Each row has a name. Each piece below is followed by the name of the row it came from, unless a question asks for something else. Each question is about the rows just above it. Places in a row count from 0.

suri: -4,-53,-41,-4,-6,-20,-4,-16,-51,7,13,0,-7,7,-46,7,-4,2,-4,0,34
gigez: -6,-11,-6,-9,-9,-9,-13,-6,-19,-9,10,-9,-4,1,-15,8,13,1,-4,-9,23
rezur: 2,18,-11,-17,1,-14,12,1,-3,4,12,-8,2,-1,4,23,-8,3,4,1,5
dod: -5,-8,4,-1,0,6,5,1,-29,-3,-8,3,-1,0,-5,-15,-1,-6,-2,-2,4
rur: 9,-8,-8,4,5,-5,-19,5,16,5,0,-4,7,2,17,18,6,5,1,8,13
Sof: -3,-17,-17,12,-3,-16,-9,-10,-18,-14,8,2,1,5,-17,9,23,-6,-10,11,19
maref: -5,-1,19,0,-11,-3,8,0,25,7,9,0,-7,-7,19,-19,-8,19,14,-22,-2
At which places does suri hold -7? => 12
At which places does gigez hold -6? => 0 2 7
Which row holds 4,-3,1,12,-14,1,-17,-11 read backwards? => rezur
Which row holds -19,-6,-13,-9,-9 read backwards? => gigez

Tutug: 16,22,22,16,25,13,25,22,17
gife: 23,-15,13,-2,-14,-8,-20,-14,-15
sali: 33,1,17,26,24,29,44,19,16
pul: -9,-1,-25,-8,1,7,-7,-10,3
Every place of 22 in Tutug: => 1 2 7
At which places does Tutug hold 16? => 0 3
Places of 25 in row Tutug: => 4 6
Every place of -8 in gife: => 5
Which row holds this, read backwards? -8,-14 => gife
Every place of 44 in sali: => 6

kaz: 26,-2,26,-41,25
Lep: -25,-26,-46,29,34
sare: -6,-1,-1,-6,-1
nuleb: -24,-24,-42,3,-24
Which row holds this, read backwards? -24,3,-42,-24 => nuleb
Places of -2 in row kaz: => 1
Places of -6 in row sare: => 0 3
Places of -1 in row sare: => 1 2 4
At which places does kaz hold 26? => 0 2
Places of -24 in row nuleb: => 0 1 4
Which row holds this, read backwards? 3,-42 => nuleb

tagel: 15,6,-15,6,13,6,-6,-11,-8,-6,6,-4,6,9,-6,0,11,1,-4,-11,-5,4,-12,-1,-10,6,-16,6,-20,-17,-9,-9,-2,5,-6,17,-6,-7,1,-3,3,-9,7,-29,13,-4,-6,9,2,3,0,9,1,-9,4,3,-2,-1
fet: 13,8,-15,7,12,6,-6,-12,-7,-6,8,14,7,9,14,-4,4,7,-5,-7,-10,7,-11,0,-11,14,-13,6,-20,-17,-11,-9,1,2,-4,16,-7,-2,4,-4,8,-9,4,-32,9,-5,0,6,3,2,2,14,5,-7,3,8,-23,-2
pizo: 15,6,-15,6,13,6,-6,-11,-8,-6,6,-4,6,9,-6,0,11,1,-4,-11,5,4,-12,-1,-10,6,-16,6,-20,-17,-9,-9,-2,5,-6,17,-6,5,1,-3,3,1,7,-29,13,-4,-6,9,2,13,13,9,1,-9,4,3,-23,-1
Lavom: 14,-1,-8,6,10,7,-1,-3,-5,-1,-1,5,0,5,-3,3,14,5,-4,-5,6,3,-5,1,-5,3,-16,2,-20,-11,0,-7,3,3,-2,14,-1,-7,0,-1,3,1,9,12,13,5,-3,6,0,7,-1,11,-6,-10,4,-1,-16,4
At which places does pizo hold 13? => 4 44 49 50
Places of 1 in row pizo: => 17 38 41 52
Which row holds this, read backwards? 3,6,0,-5,9,-32,4,-9,8,-4,4,-2 => fet
Places of 14 in row fet: => 11 14 25 51

rer: -12,3,0,-2,6,10,8,8,1,-5,10,5,-6,-3,5,1,-2,6,-2,9,-16,-4,-3,4,-4,3,-2,-4,-10,2,-1,-6,-4,11,2,-1,-2,2,-5,19,-4,4,4,-7,-6,-6
Keb: 0,2,0,4,1,5,2,7,1,2,4,-3,-3,-6,4,-4,4,4,0,4,-16,0,-2,-3,-6,1,-1,-2,-3,1,0,-6,-1,1,-3,1,0,-1,-1,18,-4,-3,-2,1,2,2
megu: -14,10,0,3,-3,-4,9,14,2,4,5,-6,-5,-5,12,-4,3,-5,5,-1,-16,9,4,-1,-16,12,2,1,-10,1,-5,-2,1,3,1,2,8,-3,2,57,-12,-17,2,-5,-1,-7
Zez: -5,6,-1,0,-3,3,2,7,-1,-2,4,0,-3,-4,3,0,0,-1,-1,2,-16,-1,-2,-2,-4,-1,-3,-3,-3,2,-2,-7,0,1,-1,0,0,-3,0,31,-6,3,-2,-4,-3,2
nas: -9,1,1,1,0,7,3,7,0,0,8,-2,-6,-5,3,0,1,1,-1,8,-16,-2,-2,5,-6,1,0,0,-5,3,-3,-6,1,2,0,0,-3,2,2,16,-3,0,-1,1,-4,0
nediv: -9,3,-1,1,0,7,8,8,0,-3,4,2,-7,-6,5,-1,1,0,-2,3,-16,1,-4,0,-6,3,0,-2,-6,3,-4,-3,-2,2,-2,0,4,-3,3,19,-4,-5,-1,0,-2,0
kop: -7,1,-2,3,-2,5,7,8,-2,-2,5,0,-6,-4,6,-2,3,2,5,6,-16,2,-1,6,-7,6,2,-1,-3,4,1,-6,-2,2,-1,4,-1,1,1,24,-5,-3,3,3,3,-3
Gesu: -5,3,-1,-1,-3,3,1,7,-3,-1,4,0,-3,-4,3,-1,-1,-2,1,7,-16,2,-4,5,-4,0,-1,-1,-3,3,-3,-4,-2,0,2,0,-1,-2,4,19,-4,1,0,1,-3,2
popi: -3,2,1,2,1,2,4,7,0,1,8,-1,-7,-6,6,-1,2,-1,0,4,-16,0,-2,-1,-10,2,-2,-2,-8,3,0,-6,3,4,0,-1,3,1,2,14,-3,-1,1,-2,0,-2
Which row holds -6,-2,8,0 read backwards? => nas
Places of -3 in row Zez: => 4 12 26 27 28 37 44

tezav: 1,2,0,1,0,-1,3,0,1,0,-1,-1,0,-1,0,0,0,1,0,0,-1,0,2,1,0,1,-2,0,1,0,3,1,2,0,1,1
mapup: 0,2,0,1,0,0,3,0,1,0,-1,0,0,-1,0,0,0,1,0,0,-1,0,2,1,0,1,-2,0,1,0,3,1,2,0,1,1
lireg: 1,-1,1,1,1,0,0,0,0,-1,0,-1,3,0,-1,1,18,-1,1,-1,0,1,0,2,1,-1,-2,0,0,1,3,1,1,-1,1,47
The row with 0,2,0,1,0,0,3,0,1,0,-1,0,0,-1,0,0,0,1,0,0,-1,0,2,1,0,1,-2,0,1,0,3,1,2,0,1,1 is => mapup
0,-1,-1,0,1,0,3,-1,0,1 is which row, read backwards? => tezav
At which places does mapup hold 0? => 0 2 4 5 7 9 11 12 14 15 16 18 19 21 24 27 29 33

miza: -28,5,-12,37,29,-43,5,-12,-2,-33,-9,20,-32,31,37,-38,-12,-24,-9,31,0,-5,-6,-26,-22,37,34,-25,-21,-21,-39,-3,-3,-2,-25,-12,-15,-30,-35,-31,30,-5,38,18,37,-22,-33,-38,-10,-22,36,-28,-12,-15,-35,-4,35,34,-9,31,-5,-14,27,-43
Ladev: 21,-4,15,-24,-20,33,35,9,2,30,7,-16,35,-21,-26,38,9,17,7,3,4,3,10,19,14,-26,-24,26,17,19,33,5,3,1,19,15,10,28,30,30,-22,5,-26,-15,-26,14,30,35,12,17,34,21,13,11,32,3,-24,-23,7,-21,5,12,-19,34
Delo: -3,3,16,13,14,-10,3,2,3,-8,7,11,-3,10,11,-2,4,0,7,10,18,7,17,-2,5,11,10,19,-3,-4,-10,0,3,5,-3,16,7,-7,-8,-7,11,2,12,14,11,5,-8,-11,-2,-1,12,-3,20,5,-9,4,10,13,3,14,2,-1,8,-10
reme: -14,6,7,21,-11,-26,13,-4,2,-18,3,13,-16,22,23,-11,-2,-11,3,20,11,5,9,-12,-6,23,22,6,-10,-10,-23,0,2,4,-12,7,0,-15,-19,-14,19,0,27,14,23,-6,-18,-22,-4,-10,21,-14,10,-2,-18,3,-11,20,-1,19,0,-6,18,-26
makem: 30,-4,13,-33,-25,44,-4,14,2,34,11,-15,34,-27,-33,23,14,26,11,-26,2,5,8,28,24,-33,-30,25,23,23,39,5,5,2,26,13,17,31,36,31,-26,7,-34,-14,-33,24,34,38,12,24,-32,30,14,17,35,5,-30,-30,11,-27,7,16,-23,43
At which places does reme hold -11? => 4 15 17 56
At which places does makem hold 14? => 7 16 52
Places of 35 in row Ladev: => 6 12 47

foro: 0,0,0,0,0,0,0,0,-1,0,0,0,0,0,0,0,0,0,0,0,0,0,0,0,0,0,0,1,0
bevas: -1,13,24,-9,-7,6,-7,18,29,-4,-7,-6,1,-1,21,-7,-20,-29,-3,-6,20,24,-12,2,8,-1,-44,-44,-45
bopil: 3,-1,24,-9,-7,5,15,17,29,-4,-6,-6,1,-1,22,-7,-20,-29,-3,-7,20,24,3,2,8,-7,9,3,3
Every place of -44 in bevas: => 26 27
At which places does bopil hold 3? => 0 22 27 28
Places of 0 in row foro: => 0 1 2 3 4 5 6 7 9 10 11 12 13 14 15 16 17 18 19 20 21 22 23 24 25 26 28
Every place of 15 in bopil: => 6
Where do -1,13,24,-9,-7,6,-7,18,29,-4,-7,-6,1,-1,21,-7,-20,-29,-3,-6,20,24,-12,2,8,-1,-44,-44,-45 appear? => bevas
Which row holds -7,21,-1,1,-6 read backwards? => bevas

Fumur: 5,39,-12,16,-5,8,19,-2,25,-33,15,14,-33
vimor: 7,-4,-7,38,-30,38,-7,-2,16,-4,-7,-7,-7
panuk: -26,27,-6,18,13,-10,13,29,10,-20,6,20,-22
ren: 7,-4,-38,-3,-30,38,20,-2,16,-4,30,7,-7
Motod: -12,18,-2,-30,38,-3,16,-38,20,-4,14,-8,33
Which row holds this, read backwards? -4,16,-2,20,38,-30,-3,-38 => ren
Every place of -7 in vimor: => 2 6 10 11 12
7,30,-4,16,-2,20,38,-30,-3,-38,-4,7 is which row, read backwards? => ren
Which row holds 16,-2,20,38,-30,-3,-38,-4 read backwards? => ren
Every place of 38 in vimor: => 3 5
-38,16,-3,38 is which row, read backwards? => Motod

Fefe: 14,-11,20,33,17,34,3,1,2,-24,12,14,-55,-21,23
tul: -12,2,3,-29,4,-21,2,1,1,1,1,-4,27,1,13
nodi: -3,-8,-19,5,-16,-41,3,16,-8,37,8,3,-7,6,2
Tefu: 6,-33,-6,19,5,52,-4,10,4,-12,-6,11,4,47,25
pab: -22,-6,13,9,17,3,-11,7,10,-6,0,-2,25,-11,-17
Mim: 2,34,47,19,5,11,-4,-6,52,4,4,-6,-12,10,7
Sesaz: -3,-32,-18,-11,-2,19,0,-8,-8,-22,-1,4,-8,34,-24
vafi: 5,38,10,11,-7,30,1,4,14,11,-1,3,-12,3,24
kubob: 0,42,-36,9,-8,25,-18,6,14,6,0,-2,-7,-28,-51
Which row holds -6,4 read backwards? => Mim
At which places does tul hold 2? => 1 6
47,4,11,-6,-12,4,10,-4,52,5,19,-6 is which row, read backwards? => Tefu

riter: -2,-3,-4,-4,-4,-5,-5,-6,-6,-5,-7,-7,-7,-7,-8,-8,-8,-8,-7,-7,-8,-8,-7,30,-8,-7,-7,-6,-6,-6,-6,-6,-5,-6,-6,-5,-5,34,-5,-5,-5,-5,-5
Sufo: 26,28,29,30,31,32,33,34,35,36,37,37,38,33,39,33,39,40,40,39,40,40,40,38,39,38,38,37,36,35,34,33,32,30,33,28,27,25,23,22,33,19,-5
logu: 32,27,29,30,31,32,33,34,35,36,37,29,35,39,39,40,33,28,35,40,29,40,40,38,39,38,38,37,36,35,34,33,32,30,30,28,27,25,29,22,20,19,18
sika: 27,28,29,30,31,32,33,33,34,34,35,35,35,35,35,34,34,33,32,31,30,29,28,27,25,23,22,20,18,16,15,13,11,9,7,5,4,2,0,-2,-4,-5,-7
find: 26,28,29,30,31,32,33,34,35,36,37,37,38,33,39,33,39,40,40,39,40,40,40,38,39,38,38,37,36,35,34,33,32,30,33,28,27,25,23,22,33,19,-5 => Sufo
40,40,39,40,40,39,33,39,33,38 is which row, read backwards? => Sufo
Places of 29 in row logu: => 2 11 20 38
Every place of 33 in Sufo: => 6 13 15 31 34 40
Places of -4 in row riter: => 2 3 4
Which row holds 33,40,39,39,35 read backwards? => logu

Rufe: 21,10,8,3,-31,4,15,11,22
givu: 42,-6,10,11,-31,3,8,15,7
Bub: 40,-6,35,0,-26,18,31,10,-11
timel: -24,24,-24,14,41,-5,-31,5,25
fufif: 18,5,-13,6,11,12,-35,-3,5
sep: 21,22,-25,25,37,47,48,19,40
kanep: 29,22,3,10,8,15,-31,11,4
Tezub: -40,-8,0,6,20,-11,46,3,20
Pomim: 7,13,13,20,36,-5,-22,-5,17
Which row holds 11,10 read backwards? => givu
Every place of 12 in fufif: => 5
Which row holds 4,11,-31,15,8,10,3,22 read backwards? => kanep
At which places does Pomim hold 20? => 3
Which row holds this, read backwards? 11,-31,15,8,10,3 => kanep
Every place of -5 in Pomim: => 5 7

Zupez: -6,-3,5,1,0,5,-3,9,7,-9,2,14,-8,-26,-3,-3,8,0,5,-9,-16,4,11,8,-11,8,-18,-18,-5,2,-3,-9,13,1,-1,-14,2,4,17,-7,4,6,-13,-22,9,-8,-2
Lomu: -6,-7,11,10,4,-5,4,-2,1,-4,1,10,8,13,-4,0,2,2,7,2,-10,-2,7,-17,-1,2,7,5,-7,-10,-8,2,-1,-5,1,3,-3,1,-12,-1,6,1,7,10,-12,7,-4
fus: 20,11,-15,-3,1,-12,2,1,0,-8,6,1,-5,8,-4,-8,2,0,-3,7,12,-4,-2,6,15,-5,5,9,0,5,-2,0,-12,-21,8,-9,-4,-3,11,0,-8,1,0,8,-6,-5,0
Gov: 17,7,-12,-1,3,-14,3,-1,1,-5,5,3,-6,10,-7,-8,3,0,-6,11,12,-4,-4,7,14,-4,6,12,0,3,-3,-2,-14,-25,3,-7,-4,0,6,-3,-6,1,-1,8,-9,-8,1
viz: -7,2,0,-1,-2,1,-1,-8,-8,17,-5,-7,1,13,4,3,-7,-3,-2,7,5,0,-17,4,0,-2,9,5,9,4,3,2,-1,12,-9,13,1,4,-13,8,-29,26,17,-30,6,5,15
mitu: 11,15,-14,-6,-3,-6,0,-5,-10,9,0,-10,-2,18,4,-3,-7,-2,-2,10,15,-4,-17,9,13,-8,13,10,9,1,-3,2,3,1,-10,-1,-5,-8,-1,5,1,-8,3,17,-1,3,-2
Nusuz: -7,2,0,-1,-2,1,-1,-8,-8,17,-5,-7,1,13,4,3,-7,-3,-2,7,5,0,-17,4,0,-2,9,5,9,4,3,2,-1,12,-9,13,1,4,-13,2,9,-10,2,10,1,6,-2
Mog: -4,4,-2,0,-1,-2,-1,-4,-6,11,-2,3,-5,7,0,-2,-2,-4,0,8,-1,0,-14,11,7,-10,-1,5,-5,-7,-8,-1,2,2,-9,3,0,6,-3,-3,12,-7,-5,4,2,0,-4
raro: -18,-19,14,5,4,3,1,-11,2,18,-7,-8,8,11,-1,11,-5,-1,-12,6,5,4,-9,-7,-9,3,8,10,3,-11,3,3,-5,9,-18,22,2,6,-30,-2,4,-6,6,4,-4,4,5
tav: 5,1,-10,-8,0,-1,-4,0,3,7,0,-4,-12,-11,-2,-2,1,-3,-15,6,13,3,-12,23,1,1,-6,0,7,8,5,-7,-6,-8,-10,-2,2,4,8,-6,-5,-2,-12,-11,7,-14,6
Which row holds this, read backwards? -5,-1,2,-8,-10,-7,5,7,2,-1 => Lomu
The row with 20,11,-15,-3,1,-12,2,1,0,-8,6,1,-5,8,-4,-8,2,0,-3,7,12,-4,-2,6,15,-5,5,9,0,5,-2,0,-12,-21,8,-9,-4,-3,11,0,-8,1,0,8,-6,-5,0 is => fus
Which row holds 1,-3,3,1,-5,-1,2,-8,-10 read backwards? => Lomu
find: 17,7,-12,-1,3,-14,3,-1,1,-5,5,3,-6,10,-7,-8,3,0,-6,11,12,-4,-4,7,14,-4,6,12,0,3,-3,-2,-14,-25,3,-7,-4,0,6,-3,-6,1,-1,8,-9,-8,1 => Gov

Ruvab: -18,-9,-17,-14
kefu: 28,-18,-8,-18
Bupu: -3,49,-8,8
Rede: -3,25,-4,46
At which places does kefu hold -18? => 1 3
Places of -3 in row Rede: => 0
Which row holds -18,-8,-18 read backwards? => kefu

rika: 7,14,11,25,14,-3
veni: -8,-2,-24,-24,-3,-25
Sapa: -30,-36,-39,17,38,40
Zuz: -8,-8,-24,-24,-24,-24
Sodo: 10,2,8,-18,-13,4
kom: 45,53,58,5,-25,-37
kedo: -22,-19,-44,-33,0,28
Which row holds 2,10 read backwards? => Sodo
Every place of -24 in Zuz: => 2 3 4 5
Every place of -24 in veni: => 2 3

